Below is a small trained network, with its code and all its weights. Each question gives an input and a class and asks what happens when units are switched off, that is, made to give their printed mean instead of their output.

import numpy as np


def w(rows, s, z=0):
    codes = np.array(rows[::2]) - 128.0
    scale = np.full(codes.shape[1], s)
    scale[-1] = z or s
    return codes * scale


def norm(h):
    return h / np.sqrt((h * h).mean(-1, keepdims=True) + 1e-5)


def f(y):
    return np.maximum(y, 0)


def log_softmax(a):
    a = a - a.max(-1, keepdims=True)
    return a - np.log(np.exp(a).sum(-1, keepdims=True))


def net(x, mask):
    res = np.array(x, float).reshape(1, 6) / 4 @ E
    u = 0
    for l in range(2):
        y = f(norm(res) @ A[l][:, :-1].T + A[l][:, -1])
        res = res + np.where(mask[u : u + 7], y, B[l][:, -1]) @ B[l][:, :-1]
        u += 7
    return log_softmax(norm(res)[-1] @ U[:, :-1].T + U[:, -1])


A, B = {}, {}
E = w([
[120,55,100,163,100,121,133,107,185],'x0',
[98,145,125,252,194,106,212,111,110],'x1',
[112,97,185,79,181,190,150,147,182],'x2',
[171,236,102,193,144,193,22,111,247],'x3',
[170,142,113,100,119,93,207,221,186],'x4',
[154,148,191,117,118,81,135,70,162],'x5',
],0.0025)
A[0] = w([
[228,141,131,141,144,72,174,255,177,2],'0.n1',
[195,86,99,91,98,149,100,110,163,153],'0.n2',
[110,40,112,208,118,108,146,115,186,102],'0.n3',
[178,208,169,115,190,135,130,162,42,62],'0.n4',
[101,107,13,166,157,186,84,231,95,118],'0.n5',
[179,182,62,184,122,152,121,111,157,73],'0.n6',
[180,147,183,137,128,68,129,78,156,78],'0.n7',
],0.0055,0.0032)
B[0] = w([
[23,190,144,198,36,198,196,120,152,215],'0.n1',
[82,164,68,101,140,126,85,219,72,211],'0.n2',
[104,175,19,106,167,79,31,209,104,211],'0.n3',
[75,118,3,171,174,21,30,143,214,205],'0.n4',
[179,132,133,87,129,90,187,14,183,251],'0.n5',
[188,84,234,118,102,66,155,151,56,226],'0.n6',
[171,107,19,61,154,170,223,48,134,182],'0.n7',
],0.0046,0.0032)
A[1] = w([
[253,188,156,202,131,222,64,144,195,110],'1.n1',
[82,77,171,108,237,219,146,164,199,4],'1.n2',
[169,133,61,64,138,147,207,83,162,191],'1.n3',
[139,168,114,251,208,158,156,119,145,114],'1.n4',
[111,90,140,189,211,106,210,143,81,63],'1.n5',
[96,162,170,117,161,77,110,122,169,130],'1.n6',
[85,112,137,155,138,178,69,32,84,82],'1.n7',
],0.0058,0.0029)
B[1] = w([
[127,70,143,120,145,109,183,135,63,237],'1.n1',
[128,154,107,125,98,2,137,76,161,180],'1.n2',
[138,138,148,175,163,171,94,61,118,254],'1.n3',
[116,129,128,49,104,158,80,144,123,248],'1.n4',
[178,126,147,97,113,158,97,143,121,207],'1.n5',
[113,88,88,162,127,117,121,142,128,182],'1.n6',
[112,181,125,172,89,159,221,161,183,194],'1.n7',
],0.0092,0.0039)
U = w([
[164,48,185,106,143,102,199,153,21,177],'0',
[63,198,132,162,65,207,223,158,171,135],'1',
[176,126,133,131,178,176,113,2,122,140],'2',
[86,135,62,137,174,61,36,178,137,174],'3',
[151,143,146,49,108,191,16,192,104,131],'4',
[131,137,128,136,121,13,134,89,136,192],'5',
[123,116,199,192,155,140,52,151,165,3],'6',
[150,106,219,200,157,128,99,193,181,23],'7',
],0.0089,0.0043)

Each question gives the input, the list of numbers given to net, and the class t.
The units are the neurons (one row each of A and B). Each row of codes is followed by its name. A weight is (code - 128) times the scale printed after its matrix; where a second scale follows, it is the last column's (A, B and U).
mask holds one flag per neuron, layer by layer. A switched-off neuron (its flag False) gives its mean, the last column of its row in B, instead of its output. The means were averaged over made-up inputs and are rounded, as every weight is.
A unit's drop is (log p(t) with every unit on - log p(t) with that unit switched off) / (log p(t) with every unit on - log p(t) with every unit switched off).
The circuit of an input: a set's keep is (log p(t) with only the set's units on - log p(t) with every unit switched off) / (log p(t) with every unit on - log p(t) with every unit switched off). Starting from the 12 units with the biggest drops (on a tie, the unit counted first), units are removed one at a time, each time the one whose removal leaves the highest keep (on an exact tie, the one counted first), for as long as the keep stays at least 0.8.
units of the circuit, in order: the units of the circuit, biggest drop first
unit that matters most: the unit with the biggest drop
k most important neurons: the k neurons with the biggest drops, biggest first
k most important neurons of layer l: the k neurons of layer l with the biggest drops, biggest first
input [-2,3,-5,1,5,8], class 2: units of the circuit, in order	[0.n7; 1.n3]
input [5,-7,-7,2,-8,-8], class 1: units of the circuit, in order	[1.n7]
input [-7,-7,-7,2,-5,-2], class 3: 3 most important neurons of layer 1	[1.n4; 1.n5; 1.n3]
input [-6,6,-1,-5,-2,6], class 2: 2 most important neurons	[0.n7; 0.n3]
input [0,8,-1,-4,-3,-5], class 4: units of the circuit, in order	[1.n5; 1.n4]
input [-5,6,-6,5,-2,4], class 4: 2 most important neurons of layer 1	[1.n4; 1.n2]
input [5,5,7,-6,-6,8], class 2: 2 most important neurons	[0.n7; 0.n6]
input [-7,-5,-4,4,1,7], class 2: 2 most important neurons of layer 1	[1.n3; 1.n4]
input [6,1,-6,2,3,1], class 3: 3 most important neurons of layer 1	[1.n1; 1.n7; 1.n2]
input [8,-6,-8,-3,-1,8], class 2: 4 most important neurons of layer 1	[1.n3; 1.n4; 1.n2; 1.n6]
input [6,2,-8,2,4,-8], class 2: units of the circuit, in order	[0.n5; 1.n3]
input [-8,0,-6,-5,-5,-2], class 3: 2 most important neurons of layer 0	[0.n4; 0.n1]
input [2,8,-8,-7,5,8], class 2: 4 most important neurons of layer 0	[0.n7; 0.n6; 0.n2; 0.n4]
input [-6,6,-3,0,5,6], class 2: 2 most important neurons of layer 1	[1.n3; 1.n7]
input [6,8,5,4,1,-5], class 4: units of the circuit, in order	[1.n4]
input [-7,7,0,1,5,0], class 3: 3 most important neurons	[0.n4; 1.n7; 1.n6]
input [5,-2,-3,2,-4,1], class 3: 4 most important neurons	[1.n4; 0.n3; 1.n5; 0.n2]
input [-2,7,2,-2,-1,5], class 4: units of the circuit, in order	[1.n4; 1.n5]
input [-6,8,1,-6,-8,-1], class 1: 2 most important neurons	[1.n7; 0.n6]
input [-7,-6,4,5,-1,4], class 3: 4 most important neurons of layer 0	[0.n4; 0.n2; 0.n5; 0.n6]
input [-3,7,5,-5,6,-6], class 4: 2 most important neurons	[1.n5; 1.n4]
input [2,4,8,5,-6,-6], class 5: 2 most important neurons of layer 1	[1.n2; 1.n1]
input [-7,-7,1,-6,-1,3], class 3: units of the circuit, in order	[0.n4; 1.n1; 0.n6; 1.n4]
input [1,8,4,7,2,-5], class 4: units of the circuit, in order	[1.n4]
input [4,1,-6,2,-7,1], class 1: 2 most important neurons	[1.n7; 0.n4]
input [6,8,-1,-3,-2,4], class 4: units of the circuit, in order	[1.n5; 1.n4; 0.n5]
input [-1,7,3,-3,8,-7], class 1: 3 most important neurons of layer 0	[0.n1; 0.n7; 0.n6]
input [-5,-2,0,7,8,-3], class 1: unit that matters most	0.n1
